Rows near named flat spaces through zero (a row that begins with a name and a colon came from that space)
j301_j837: 38  283  176  -384  -6  -486  139  -82  -3  261  -162  -461  24  64  -302  2  148  141  28  -332  239  -175  -114  -172  10  319  149  4  38  191  -14  201
j301_j837: -265  -6  195  51  97  -214  96  99  129  18  -117  -105  -192  -51  -5  119  21  88  -8  -184  152  -140  115  -184  39  137  96  4  -200  -40  -56  -45
j750_j663: -53  -106  -218  390  75  320  103  -134  43  -127  112  78  218  91  241  -10  -124  -267  276  84  -61  84  205  252  59  -319  -389  -148  84  -174  291  -465
j229_j909: -222  119  89  -174  -49  -237  -96  40  277  51  -49  47  70  139  7  11  206  165  -130  -222  89  -184  -168  -164  -64  358  79  125  8  140  154  246
j229_j909: 157  105  -41  -219  -246  -205  152  -50  -7  155  75  50  140  13  2  36  194  -26  -53  -70  -43  -32  -249  -121  30  135  113  179  103  203  -85  208
j229_j909: -95  -65  33  -73  -85  20  -197  96  133  -78  -1  209  77  -36  101  -119  96  186  -204  -101  -50  24  -14  -142  -168  28  30  117  -25  -35  87  114
j296_j524: 288  -137  -256  328  157  337  99  -74  173  -33  47  537  184  154  -15  -30  -56  -147  177  -53  -310  55  118  270  20  -223  -55  -24  51  -196  161  -315
j296_j524: -38  -119  -67  62  100  122  -185  -58  -54  -149  -48  118  -58  70  29  -78  -57  11  -60  147  -66  -59  -10  176  -76  7  -74  -96  -111  -36  33  -25
j301_j837: -150  221  132  -155  127  -153  88  -28  51  191  -66  -438  -238  -58  -235  114  66  97  176  -464  254  -183  121  -187  12  106  -22  -45  146  -77  63  125
j229_j909: -192  96  266  -89  23  -145  -37  83  -36  -197  -153  -375  -105  -14  -24  -5  -42  315  -85  -57  270  86  -96  -170  -39  90  21  -80  -14  -223  49  -117
j750_j663: -27  99  216  143  174  47  228  -76  -34  -120  -84  -307  -55  36  -64  -24  -153  66  205  -143  270  152  104  2  73  -186  -107  -132  53  -307  89  -497
j296_j524: -66  -249  -59  199  0  444  -297  185  18  -58  166  482  -205  -172  211  -42  -107  -123  -162  309  -219  124  195  28  -59  -226  43  134  -87  53  -179  144
j296_j524: -127  -55  70  353  210  238  138  183  354  103  -20  214  -137  -48  100  115  -66  -10  130  -337  -32  72  420  -186  24  -248  64  95  -18  -229  115  -360
j301_j837: 234  -117  -194  80  -190  -111  182  -121  -239  -309  46  93  329  73  68  24  -31  -60  5  382  -154  99  -359  269  104  2  -105  -148  -41  -126  -25  -171
j229_j909: -74  -21  -33  -144  21  -236  -98  -12  -93  -122  -158  -211  -46  38  -18  35  27  208  -203  -27  -2  -117  -150  -28  -113  161  48  -105  -130  -48  47  35
j750_j663: -138  43  12  -7  26  -51  25  -48  51  -58  -5  -60  -67  58  24  70  53  44  11  -115  77  -106  -89  -23  -1  97  -56  -13  26  -55  81  -4
j750_j663: -160  17  1  -159  -11  -128  -121  18  73  168  26  -57  -37  -87  13  -31  94  3  -127  -211  21  -148  129  -151  -116  62  15  88  -41  195  25  241
j750_j663: 21  -13  92  45  -26  -42  173  37  -42  -112  115  87  -66  -112  -44  85  -40  2  -32  4  31  77  -95  -42  93  -49  76  44  4  -123  -156  -26
j296_j524: 114  46  -42  -120  153  -11  45  -50  -15  248  -76  -136  -218  -146  -286  13  61  63  144  -520  -14  -177  278  -114  -101  -92  25  -28  65  -125  -13  115
j229_j909: -203  -85  -37  9  118  -217  22  -49  -108  -70  -108  -129  -323  26  21  215  -6  -16  -110  64  6  -291  -103  45  32  211  66  -106  -271  60  -137  50
j296_j524: -146  -175  -120  -60  105  166  -300  -123  -262  -85  -25  -24  -435  -91  45  -16  -22  -27  -116  90  -52  -244  41  119  -160  -19  -116  -98  -159  28  -135  209
j301_j837: -266  164  222  40  -174  72  38  68  221  74  275  -45  304  -22  279  -123  -13  -174  14  64  263  269  93  -168  80  -127  -152  216  212  239  150  -76
j296_j524: 228  47  -100  207  -33  -11  341  24  288  184  65  285  396  114  5  50  44  -174  218  -148  -147  108  102  14  150  -92  48  100  105  12  142  -260
j229_j909: -92  197  257  70  -102  67  233  26  268  286  106  -122  287  -32  159  -163  35  -144  255  -276  281  244  342  -266  66  -246  -128  209  206  121  173  -300
j750_j663: 116  52  -20  240  -34  280  148  -209  -229  -392  261  -110  377  76  9  -136  -252  -223  316  431  161  346  -161  436  206  -274  -447  -249  296  -265  159  -373
j750_j663: -96  122  -40  -366  -229  -317  -109  -1  152  207  74  -1  221  -10  23  -58  280  78  -215  -271  -4  -167  -138  -231  -143  257  53  207  85  323  108  453
j229_j909: 102  0  -134  -410  -180  -399  -123  -71  -310  55  10  -227  64  -84  -68  -13  75  25  -356  169  -98  -126  -271  3  -104  195  128  -8  -111  343  -182  419
j750_j663: -153  34  116  -175  110  -165  -116  20  -199  -63  -62  -359  -330  -136  -180  73  -66  137  -121  -23  151  -125  -29  -49  -35  118  57  -122  -82  -38  -152  221
j296_j524: -142  -15  -3  -147  93  -193  -193  64  -133  115  -133  -320  -233  -72  -79  73  -47  21  -141  95  20  -179  96  -27  -47  159  100  -104  -191  208  -124  255
j750_j663: -108  -110  71  -171  108  -85  -284  -84  -158  -110  -204  -83  -219  29  -4  -165  -3  183  -253  40  42  -157  -29  30  -217  110  34  -74  -278  60  -65  57
j301_j837: -141  38  10  124  166  117  141  -111  -16  113  100  -150  -237  -88  -52  96  -58  -209  255  -216  137  -129  251  29  82  -146  -174  -58  65  -47  -7  -75
j301_j837: 92  351  205  -215  -53  -134  118  -43  114  66  103  -256  311  37  -360  -120  61  104  254  -273  294  114  -111  -38  99  129  -92  -12  409  -88  178  168
j229_j909: 369  -206  -208  374  16  422  -41  6  209  -230  -60  722  431  251  58  -201  -33  15  183  203  -350  219  -8  330  -11  -155  -84  -48  27  -313  234  -371
j750_j663: -27  -452  -415  122  -28  158  -495  1  -211  -318  -80  443  -22  70  270  -45  -48  -49  -342  648  -466  -176  -139  379  -179  98  -62  -165  -403  115  -60  194
j296_j524: 231  -1  -28  214  -46  336  296  -105  2  -39  293  323  109  -67  35  -33  -61  -226  221  -54  -37  242  32  88  125  -380  -124  114  252  -182  -33  -269
j296_j524: 322  -317  -598  109  -96  -88  -19  -127  -232  -179  -118  310  197  171  117  154  47  -107  -116  409  -564  -209  -305  398  -27  115  -8  -209  -251  11  -3  -7
j229_j909: -172  154  195  -167  -147  -98  -1  126  214  445  43  -105  -10  -88  155  -43  144  -95  -44  -195  152  11  237  -387  -19  22  132  314  36  441  -53  185
j301_j837: 13  -107  -177  186  -78  -92  17  170  236  -38  -39  273  346  120  165  98  25  -14  -80  167  -253  41  -30  32  47  99  85  11  -105  39  153  -82
j301_j837: -277  -33  144  -88  159  -254  -200  224  2  48  -192  -295  -303  -112  -65  119  -83  169  -254  22  68  -130  154  -172  -56  188  230  -70  -286  104  -128  185
j750_j663: 170  -76  -118  -82  -85  -11  13  -38  -123  197  -37  39  -38  -83  29  -30  62  -93  -16  -7  -145  -54  99  -38  -58  -83  61  62  -83  163  -142  76
j296_j524: 91  4  -85  -312  -201  -203  -84  -64  -12  125  22  206  21  -7  -60  -40  264  57  -161  -116  -117  -219  -241  -84  -104  262  119  165  -18  234  -113  465
j296_j524: -178  -115  34  21  130  -134  -1  -103  -231  -224  -38  -170  -247  -39  33  65  -117  -3  -155  137  81  -127  -78  108  -12  22  -37  -152  -252  -42  -130  -103
j301_j837: 34  -188  -5  210  212  163  -34  135  -167  -119  -117  26  -437  -151  -121  168  -192  37  34  164  -110  -20  158  83  60  -99  126  -165  -202  -261  -262  -55
j301_j837: 465  -99  -317  109  -171  73  95  2  23  -46  53  443  484  139  11  -31  24  -91  23  268  -398  172  -196  236  60  -50  58  9  75  -12  60  -75
j229_j909: -33  -27  11  -91  -93  -109  -45  79  -60  135  -9  -32  -95  -68  86  55  26  -62  -145  156  -42  -33  -6  -100  10  72  149  93  -124  264  -186  175
j229_j909: -333  576  562  -504  -48  -353  147  -61  157  519  28  -848  -106  -77  -153  -114  168  79  124  -671  725  -19  170  -561  -6  124  1  250  337  360  81  184
j750_j663: -114  -36  129  230  240  265  126  2  141  79  36  185  -403  -107  -102  82  -30  -79  268  -339  90  -114  316  -56  64  -150  -29  38  0  -223  -89  -101
j301_j837: -45  265  187  -209  7  -300  123  103  64  323  -151  -508  -94  -35  -219  122  70  96  139  -262  227  -73  95  -264  86  199  154  7  89  115  -30  161
j296_j524: -21  156  204  165  -53  90  247  -30  272  -127  149  98  435  119  90  -151  -21  4  178  -151  218  312  -16  -39  92  -164  -168  90  256  -193  292  -428
j229_j909: -133  204  328  -29  -38  126  116  -21  102  86  194  -136  36  -103  6  -155  -19  -56  162  -215  360  209  153  -184  53  -190  -131  155  255  -2  38  -92
j750_j663: -104  18  139  -158  7  -213  -14  -14  -6  28  -163  -151  -127  -27  -51  -38  102  185  -68  -225  123  -141  3  -167  -98  137  63  11  -133  -14  -33  48
j229_j909: 93  37  -12  -46  -55  -52  82  -20  -11  54  -25  -35  54  0  -41  3  52  20  59  -78  -6  2  -25  -37  9  6  13  12  44  -20  0  -5
j296_j524: 143  -31  -118  166  -49  162  101  -60  59  -1  59  185  245  82  75  -55  -5  -142  187  66  -94  97  43  133  59  -132  -132  -9  90  -46  116  -191
j301_j837: -194  -289  -190  79  30  -126  -270  177  138  -62  -128  290  19  -24  198  45  40  87  -342  76  -302  -186  120  -35  -176  122  117  -6  -383  95  46  119
j750_j663: 16  346  159  -157  -297  -218  278  -113  366  114  118  -40  708  231  83  -197  260  46  180  -357  264  170  -206  -190  42  112  -165  218  390  90  424  -151
j301_j837: -337  54  271  -14  125  -11  -155  173  35  75  -36  -290  -306  -122  38  33  -120  35  -104  44  236  24  224  -189  5  15  86  24  -102  125  -104  72
j296_j524: -336  40  200  -216  261  -142  -252  142  6  313  -228  -411  -660  -211  -191  98  20  165  -100  -382  177  -335  389  -318  -149  150  193  -5  -210  129  -178  363
j301_j837: -15  515  599  -330  -463  -244  323  174  358  389  257  -214  552  -77  68  -240  195  32  70  -267  514  502  -44  -599  149  -5  138  522  470  365  41  63
j229_j909: -373  -100  97  137  319  70  -221  117  30  -88  -188  -259  -408  -96  -18  73  -143  153  -20  -148  118  -151  349  -63  -105  -29  -56  -192  -205  -220  66  -87
j750_j663: -135  -40  -112  -185  -82  -59  -319  16  250  179  -33  265  140  57  70  -153  249  68  -148  -228  -126  -242  72  -103  -228  213  -14  149  -47  259  181  390
158  -5  -179  83  -105  69  60  -88  176  -89  2  260  438  194  79  -105  118  40  112  -106  -139  58  -112  102  -47  -18  -155  2  148  -149  323  -190 : j296_j524
-14  103  203  -143  60  -21  102  -156  -147  58  113  -188  -145  -110  -88  -121  -55  -64  -17  -162  238  44  54  -57  -19  -156  -33  62  51  69  -129  -54 : j750_j663
130  59  -14  94  24  118  278  -129  -189  -42  88  -152  -158  -37  -41  129  -80  -121  205  -6  73  72  -67  70  141  -186  -81  -57  148  -178  -99  -221 : j301_j837
-123  41  152  -74  -2  25  -213  52  183  196  -107  74  19  128  113  -174  64  -8  -70  69  78  -20  113  -88  -72  133  83  146  -103  341  26  81 : j301_j837
110  -146  -344  55  93  141  -271  11  122  -158  2  468  65  145  -104  44  58  82  -107  38  -372  -179  -167  258  -103  171  14  -81  12  -123  157  263 : j229_j909
1  74  58  -279  -53  -194  -110  -63  42  130  -107  -60  46  15  -137  -146  184  156  -38  -275  66  -169  -24  -113  -145  194  21  50  -7  101  48  255 : j301_j837
-308  79  267  -35  170  158  -72  24  86  404  21  -143  -553  -127  90  6  -12  -185  22  -212  246  -127  414  -265  -21  -100  89  219  -80  353  -209  91 : j229_j909
-20  325  223  -250  -5  -192  153  -21  122  244  -7  -359  -10  -13  -243  3  121  118  157  -461  294  -28  12  -250  32  115  42  87  265  13  76  130 : j301_j837
205  -135  -211  85  96  96  123  -39  -165  55  15  130  -287  -115  -90  184  -40  -103  25  -55  -237  -110  58  75  23  -145  98  -37  -67  -106  -208  2 : j296_j524
-112  -53  16  164  -83  38  50  -36  2  -145  42  -4  229  58  222  -69  -53  -107  73  223  70  112  5  89  58  -75  -197  -51  -39  -2  110  -249 : j296_j524
-9  -240  -208  224  154  350  -131  -158  -122  -35  31  231  -168  17  198  -78  -113  -249  15  163  -172  -76  224  246  -88  -271  -178  -65  -165  49  -15  -207 : j750_j663
119  -12  38  196  21  164  233  -41  -165  -8  204  -25  14  -123  6  21  -209  -296  170  236  48  222  122  138  198  -307  -78  -33  63  -4  -173  -224 : j296_j524
83  -188  -340  59  54  -91  -36  1  -183  -53  -71  29  -143  -7  3  239  -39  -69  -124  205  -317  -203  -87  176  5  77  79  -160  -200  14  -108  102 : j229_j909
133  -182  -239  164  -160  153  -65  56  146  -164  140  553  409  55  205  -81  41  -45  -118  175  -322  138  -90  122  -52  -97  -50  82  16  -46  149  -50 : j229_j909
